Here is a tiny trained network, its code and every weight. The questions are about switching its units off for an input and a class, where a switched-off unit gives its printed mean instead of its output.

import numpy as np


def w(rows, s, z=0):
    codes = np.array(rows[::2]) - 128.0
    scale = np.full(codes.shape[1], s)
    scale[-1] = z or s
    return codes * scale


def f(y):
    return np.maximum(y, 0)


def log_softmax(a):
    a = a - a.max(-1, keepdims=True)
    return a - np.log(np.exp(a).sum(-1, keepdims=True))


def net(x, mask):
    res = np.array(x, float).reshape(1, 8) / 4 @ E
    y = f(res @ A[0][:, :-1].T + A[0][:, -1])
    res = res + np.where(mask, y, B[0][:, -1]) @ B[0][:, :-1]
    return log_softmax(res[-1] @ U[:, :-1].T + U[:, -1])


A, B = {}, {}
E = w([
[62,130,91,105,144,137,109,78,102],'x0',
[70,110,169,66,69,155,126,209,141],'x1',
[147,97,60,72,43,189,9,248,192],'x2',
[121,103,119,124,141,137,180,187,195],'x3',
[195,226,23,79,116,167,115,142,153],'x4',
[136,57,23,50,49,102,224,52,198],'x5',
[93,212,202,115,102,168,66,112,198],'x6',
[43,64,135,105,115,126,131,108,2],'x7',
],0.0091)
A[0] = w([
[2,227,174,126,117,107,46,123,106,253],'N1',
[158,57,91,129,156,76,113,79,98,211],'N2',
[80,164,77,216,166,77,192,90,159,52],'N3',
[201,92,66,133,118,93,121,116,94,165],'N4',
[166,110,87,98,234,129,170,26,136,185],'N5',
[113,27,121,97,128,63,65,72,103,206],'N6',
[103,136,95,184,139,121,178,52,140,138],'N7',
[133,119,138,125,193,156,143,151,142,167],'N8',
[33,159,176,119,156,82,189,147,127,142],'N9',
[134,107,110,173,159,88,167,154,93,126],'N10',
[169,153,78,179,139,166,219,117,153,205],'N11',
],0.0086,0.0035)
B[0] = w([
[182,66,204,56,139,178,5,134,60,253],'N1',
[33,206,19,202,101,165,127,58,93,202],'N2',
[148,157,194,83,188,150,159,116,146,194],'N3',
[133,164,33,218,138,194,168,197,123,188],'N4',
[160,206,118,92,193,69,208,31,125,230],'N5',
[57,114,92,146,26,216,169,96,96,210],'N6',
[110,165,145,62,163,71,169,1,179,200],'N7',
[139,127,144,147,176,17,141,179,152,153],'N8',
[136,23,168,140,120,32,91,130,134,198],'N9',
[140,120,98,186,150,75,172,146,81,172],'N10',
[173,132,73,45,181,84,207,150,161,203],'N11',
],0.0078,0.013)
U = w([
[77,89,176,219,166,74,148,195,98,51],'0',
[157,194,57,205,106,137,175,137,83,20],'1',
[254,163,88,77,79,137,103,234,226,251],'2',
[126,128,234,96,105,181,13,141,43,114],'3',
[41,77,114,119,41,163,121,99,113,52],'4',
[154,202,142,90,173,112,188,79,160,123],'5',
],0.0092,0.0032)

Each question gives the input, the list of numbers given to net, and the class t.
The units are the neurons (one row each of A and B). Each row of codes is followed by its name. A weight is (code - 128) times the scale printed after its matrix; where a second scale follows, it is the last column's (A, B and U).
mask holds one flag per neuron, in row order. A switched-off neuron (its flag False) gives its mean, the last column of its row in B, instead of its output. The means were averaged over made-up inputs and are rounded, as every weight is.
A unit's drop is (log p(t) with every unit on - log p(t) with that unit switched off) / (log p(t) with every unit on - log p(t) with every unit switched off).
The circuit of an input: a set's keep is (log p(t) with only the set's units on - log p(t) with every unit switched off) / (log p(t) with every unit on - log p(t) with every unit switched off). Starting from all 11 units, units are removed one at a time, each time the one whose removal leaves the highest keep (on an exact tie, the one counted first), for as long as the keep stays at least 0.8.
units of the circuit, in order: the units of the circuit, biggest drop first
most important unit: the unit with the biggest drop
k most important neurons: the k neurons with the biggest drops, biggest first
drop of u: that unit's drop, to one decimal
input [-4,4,0,-7,0,7,-6,2], class 1: units of the circuit, in order -> [N4]
input [-5,6,-3,-1,-7,2,-8,6], class 4: 2 most important neurons -> [N6 N2]
input [-5,-4,8,-4,-1,7,-1,3], class 1: 3 most important neurons -> [N4 N1 N9]
input [4,-5,5,6,-1,6,-3,-1], class 1: units of the circuit, in order -> [N4 N2]
input [5,3,6,-6,3,6,8,-1], class 3: units of the circuit, in order -> [N1 N11]
input [-1,4,1,-3,1,-1,-7,2], class 1: units of the circuit, in order -> [N1 N4]
input [4,-3,-4,-7,-2,0,-5,6], class 1: 3 most important neurons -> [N2 N6 N5]
input [-8,8,-5,-4,3,-5,-3,-5], class 2: units of the circuit, in order -> [N2 N5]
input [-4,-5,0,3,-4,-2,6,-6], class 2: 2 most important neurons -> [N5 N7]
input [-7,6,-6,-3,3,-2,-1,-5], class 2: 2 most important neurons -> [N5 N7]
input [-3,-7,6,3,-5,-8,4,-7], class 3: 3 most important neurons -> [N11 N1 N4]
input [4,6,3,4,4,0,3,2], class 3: units of the circuit, in order -> [N11 N1]
input [0,8,-3,-6,-8,5,5,-2], class 3: 2 most important neurons -> [N1 N2]
input [0,-2,5,-1,0,-7,0,-6], class 3: units of the circuit, in order -> [N11]
input [7,-4,-2,0,3,6,-7,5], class 1: 4 most important neurons -> [N2 N4 N6 N10]
input [2,6,-2,8,5,-1,-3,7], class 0: 2 most important neurons -> [N1 N6]
input [7,-2,3,-6,8,-5,-5,-6], class 2: 3 most important neurons -> [N2 N6 N10]
input [-6,-4,0,-7,8,-8,2,-3], class 3: drop of N1 -> 0.4
input [-5,2,-3,3,1,-5,1,-2], class 0: drop of N3 -> 0.1
input [-2,-2,0,-2,2,-2,1,-6], class 2: drop of N7 -> 0.2
input [-5,6,-3,1,4,7,3,1], class 2: drop of N2 -> 0.2
input [8,2,0,-7,2,3,4,1], class 3: most important unit -> N1
